Below is a small trained network, with its code and all its weights. Each question gives an input and a target symbol and asks what happens when units are switched off, that is, made to give their printed mean instead of their output.

import numpy as np


def w(rows, s, z=0):
    codes = np.array(rows[::2]) - 128.0
    scale = np.full(codes.shape[1], s)
    scale[-1] = z or s
    return codes * scale


def f(y):
    return np.maximum(y, 0)


def softmax(a):
    e = np.exp(a - a.max(-1, keepdims=True))
    return e / e.sum(-1, keepdims=True)


def log_softmax(a):
    a = a - a.max(-1, keepdims=True)
    return a - np.log(np.exp(a).sum(-1, keepdims=True))


def net(x, mask):
    ids = ['εθπσφψω'.index(c) for c in x.split()]
    T = len(ids)
    res = E[ids] + P[:T]
    r = res
    for j in range(2):
        rows = slice(2 * j, 2 * j + 2)
        q, k, v = (r @ M[0][rows].T for M in (Q, K, V))
        z = softmax(np.where(np.tri(T) > 0, q @ k.T / 2**0.5, -1e9)) @ v
        o = O[0][rows]
        res = res + np.where(mask[j], z, o[:, -1]) @ o[:, :-1]
    y = f(res @ A[0][:, :-1].T + A[0][:, -1])
    res = res + np.where(mask[2:10], y, B[0][:, -1]) @ B[0][:, :-1]
    return log_softmax(res[-1] @ U[:, :-1].T + U[:, -1])


Q, K, V, O, A, B = {}, {}, {}, {}, {}, {}
E = w([
[123,249,66,152,69,75],'ε',
[150,74,141,117,180,86],'θ',
[112,187,140,110,142,134],'π',
[201,254,105,88,178,143],'σ',
[217,206,83,141,83,151],'φ',
[190,86,154,142,137,7],'ψ',
[115,78,255,118,191,150],'ω',
],0.015)
P = w([
[198,203,241,115,90,77],'0',
[174,131,76,176,171,125],'1',
[148,154,180,48,23,110],'2',
[142,132,83,206,170,113],'3',
[125,63,225,17,163,12],'4',
[118,147,104,183,173,157],'5',
[82,109,142,37,25,108],'6',
[137,143,123,169,180,167],'7',
[88,85,168,1,100,111],'8',
[119,70,136,172,210,168],'9',
[73,48,128,33,63,59],'10',
[136,169,139,152,187,189],'11',
],0.0093)
Q[0] = w([
[114,159,73,167,97,116],'head 0',
[201,87,251,79,26,135],'head 0',
[148,182,156,117,133,11],'head 1',
[207,190,182,254,165,98],'head 1',
],0.0064)
K[0] = w([
[146,88,143,86,126,156],'head 0',
[25,130,157,164,110,140],'head 0',
[104,150,113,104,143,128],'head 1',
[2,48,112,125,134,198],'head 1',
],0.0086)
V[0] = w([
[91,139,145,215,18,1],'head 0',
[139,193,114,158,88,120],'head 0',
[159,100,248,171,133,189],'head 1',
[92,86,126,173,148,105],'head 1',
],0.009)
O[0] = w([
[173,59,195,138,113,36,138],'head 0',
[125,161,101,188,151,189,247],'head 0',
[51,114,254,191,99,108,194],'head 1',
[37,84,81,156,202,125,4],'head 1',
],0.0093,0.0034)
A[0] = w([
[145,101,149,180,184,102,251],'neuron 0',
[101,112,117,254,162,169,99],'neuron 1',
[151,137,104,135,130,79,107],'neuron 2',
[107,99,133,114,236,118,28],'neuron 3',
[102,117,190,115,168,88,72],'neuron 4',
[121,205,84,37,128,126,27],'neuron 5',
[200,136,145,41,63,97,244],'neuron 6',
[92,122,174,84,108,176,122],'neuron 7',
],0.0091,0.0024)
B[0] = w([
[71,157,161,144,227,143,185],'neuron 0',
[177,156,195,1,61,253,171],'neuron 1',
[128,68,181,185,142,57,157],'neuron 2',
[161,180,152,57,57,144,151],'neuron 3',
[162,146,57,54,110,135,181],'neuron 4',
[132,79,87,111,159,32,208],'neuron 5',
[57,142,188,85,129,138,248],'neuron 6',
[183,79,38,114,142,106,156],'neuron 7',
],0.0075,0.011)
U = w([
[138,93,104,136,135,104,2],'ε',
[114,83,81,2,130,65,60],'θ',
[54,109,95,151,176,131,117],'π',
[84,142,30,126,233,162,175],'σ',
[207,108,83,147,117,171,193],'φ',
[72,128,124,207,249,102,208],'ψ',
[27,192,232,88,120,116,134],'ω',
],0.0075,0.0039)

Each question gives the input, a string of symbols that net reads in full, and the target symbol t.
The units are the heads (2 rows each of Q, K, V and O) and the neurons (one row each of A and B). Each row of codes is followed by its name. A weight is (code - 128) times the scale printed after its matrix; where a second scale follows, it is the last column's (O, A, B and U).
mask holds one flag per unit, heads first, then neurons. A switched-off unit (its flag False) gives its mean, the last column of its rows in O or B, instead of its output. The means were averaged over made-up inputs and are rounded, as every weight is.
A unit's drop is (log p(t) with every unit on - log p(t) with that unit switched off) / (log p(t) with every unit on - log p(t) with every unit switched off).
The circuit of an input: a set's keep is (log p(t) with only the set's units on - log p(t) with every unit switched off) / (log p(t) with every unit on - log p(t) with every unit switched off). Starting from all 10 units, units are removed one at a time, each time the one whose removal leaves the highest keep (on an exact tie, the one counted first), for as long as the keep stays at least 0.8.
circuit, biggest first: the units of the circuit, biggest drop first
most important unit: the unit with the biggest drop
top k neurons: the k neurons with the biggest drops, biggest first
which heads matter: for each layer, one digit per head in row order, 1 if its drop is at least 0.15 and else 0, layers parted by /
drop of u: that unit's drop, to one decimal
input ω ε ψ ψ ε ψ, target ψ: circuit, biggest first => [neuron 0; head 0; neuron 1]
input σ φ θ ω σ ψ, target ω: top 2 neurons => [neuron 1; neuron 5]
input ω σ θ ψ ω, target θ: most important unit => neuron 4
input ε σ ω σ ε ε π ψ, target ψ: which heads matter => 00
input θ θ ω σ, target ω: which heads matter => 01
input φ ω σ φ, target ω: circuit, biggest first => [head 1; neuron 1]
input ω φ σ ε, target φ: circuit, biggest first => [neuron 6; neuron 0]
input ω θ ψ ε ψ σ, target ψ: which heads matter => 11
input φ ω σ σ π ω φ π π, target θ: circuit, biggest first => [neuron 5; neuron 7; head 1]
input π θ σ φ ω θ, target ω: circuit, biggest first => [head 1; neuron 1]
input ω θ ε φ ψ φ ψ ε, target ψ: which heads matter => 11
input π θ σ σ π π, target σ: circuit, biggest first => [head 0; neuron 6]
input θ π θ σ σ ω σ π σ θ ω, target θ: circuit, biggest first => [neuron 7; neuron 4]
input σ σ π σ ε ε ε π σ ε, target σ: circuit, biggest first => [head 0; head 1]
input σ σ σ, target θ: circuit, biggest first => [neuron 5; head 1]
input ε φ ε ω σ σ ε, target θ: circuit, biggest first => [head 1]
input φ σ ε σ φ σ σ π, target σ: drop of neuron 7 => 0.0
input σ φ ω θ, target ω: drop of neuron 0 => 0.1
input ε φ π ψ ω σ ε, target θ: drop of neuron 6 => -0.2
input σ θ ε σ ε ε, target σ: circuit, biggest first => [head 1]
